In the rows, zero is written as 100.
Each row is followed by its group and then its class within the group.
133	98	116	107	115	87	96	98	80	83	90	134	99	96	74	104	109 -> Z263 > [74]
114	103	102	82	115	97	107	86	94	96	120	120	102	94	89	118	119 -> z391 > [69]
101	109	95	135	87	116	57	87	63	106	103	55	86	94	83	151	104 -> z96 > [80]
124	117	104	88	30	105	112	105	61	86	110	150	82	118	92	74	112 -> Z263 > [74]
135	110	114	90	123	107	94	99	142	113	144	163	138	96	126	111	105 -> z96 > [82]
128	83	109	109	111	107	92	110	90	100	118	41	104	102	84	133	109 -> z96 > [82]
124	81	107	62	132	121	126	97	115	74	112	147	103	93	118	74	103 -> Z263 > [70]
121	80	98	117	122	99	63	109	86	106	106	90	101	91	88	147	109 -> z96 > [80]
152	111	116	47	123	127	114	93	88	85	121	174	102	115	94	72	133 -> Z263 > [70]
118	101	95	91	95	112	108	106	115	106	124	126	123	96	112	95	95 -> z96 > [82]
100	93	84	86	125	104	95	84	89	111	124	114	100	114	69	141	129 -> z391 > [69]
130	104	97	123	96	111	82	103	96	98	113	102	103	98	95	122	107 -> z96 > [80]
132	111	94	102	106	102	83	95	92	102	113	122	117	95	100	126	101 -> z96 > [82]
93	89	89	94	119	93	96	81	103	109	116	98	95	92	82	110	104 -> z391 > [69]
70	101	115	129	105	88	105	98	88	106	100	96	102	99	74	118	120 -> z391 > [73]
135	120	87	82	93	106	91	91	100	102	122	134	104	103	103	117	110 -> z96 > [80]
123	91	86	110	125	90	89	104	98	121	119	107	116	94	91	132	106 -> z96 > [82]
120	105	118	106	139	116	119	94	97	93	90	78	98	93	106	113	101 -> Z263 > [70]
121	103	109	112	137	104	98	113	122	82	118	121	102	97	109	88	116 -> Z263 > [74]
83	92	95	110	130	82	97	92	108	100	129	108	98	104	88	122	113 -> z391 > [73]
93	103	95	98	111	99	116	85	120	115	110	110	107	95	90	126	117 -> z391 > [69]

Each row is followed by its group and then its class within the group.
104	95	90	94	107	121	85	121	95	98	102	115	96	84	83	120	105 -> (48) > (12)
101	95	84	90	108	110	97	107	98	125	95	113	103	88	93	114	104 -> (48) > (12)
106	99	103	102	93	128	93	112	97	62	99	105	107	110	108	121	89 -> (58) > (15)
113	97	109	101	97	126	87	118	95	54	100	115	99	105	131	103	90 -> (58) > (15)
113	64	98	96	95	127	81	130	96	97	103	109	102	53	74	123	84 -> (59) > (24)
117	86	91	95	73	117	100	108	113	128	92	125	96	84	95	112	92 -> (59) > (29)
119	110	99	105	95	111	95	105	98	90	103	121	112	104	101	95	92 -> (48) > (17)
119	87	94	99	80	114	76	115	101	114	102	118	114	83	91	103	92 -> (59) > (29)
109	122	99	98	104	111	113	92	107	82	93	84	106	121	126	86	91 -> (58) > (19)
115	109	99	101	95	111	92	103	97	35	98	104	119	116	117	124	91 -> (58) > (15)
111	77	87	83	95	105	93	102	105	118	94	110	104	95	64	161	88 -> (59) > (29)
114	77	83	96	95	131	102	101	108	143	93	123	111	77	85	127	103 -> (59) > (29)
102	96	94	93	105	140	93	118	93	73	100	97	93	87	113	76	95 -> (58) > (15)
111	90	112	100	95	121	107	114	87	76	110	105	91	94	125	58	93 -> (54) > (22)
118	102	94	98	91	99	80	127	84	73	113	108	95	93	118	76	96 -> (48) > (12)
116	109	108	110	80	90	104	99	98	66	113	107	104	119	148	90	91 -> (54) > (6)
116	90	92	99	93	107	95	102	105	108	100	113	106	91	89	127	92 -> (59) > (24)
118	71	108	98	77	105	71	123	94	56	103	113	120	89	93	122	77 -> (59) > (29)
119	96	98	98	80	101	90	104	101	105	105	118	103	92	107	76	84 -> (59) > (29)
110	81	94	102	94	125	83	111	103	119	98	122	106	81	102	110	98 -> (59) > (24)
114	92	103	107	90	140	86	99	104	63	98	105	91	93	111	130	96 -> (58) > (15)
108	91	103	105	85	106	121	91	96	93	106	103	108	105	121	97	107 -> (54) > (6)
123	97	94	101	88	102	75	124	91	70	116	115	100	92	115	105	94 -> (48) > (12)
112	90	101	109	93	123	102	102	97	87	102	105	96	103	123	84	97 -> (54) > (22)
120	85	114	107	87	120	71	121	85	20	104	103	103	120	119	89	79 -> (58) > (19)
115	80	98	102	88	110	82	131	98	89	99	117	99	83	92	87	69 -> (59) > (24)
101	87	106	94	102	125	87	116	95	57	103	100	118	92	103	80	96 -> (58) > (15)
112	96	107	93	97	140	79	114	96	69	105	97	98	91	140	99	91 -> (48) > (17)
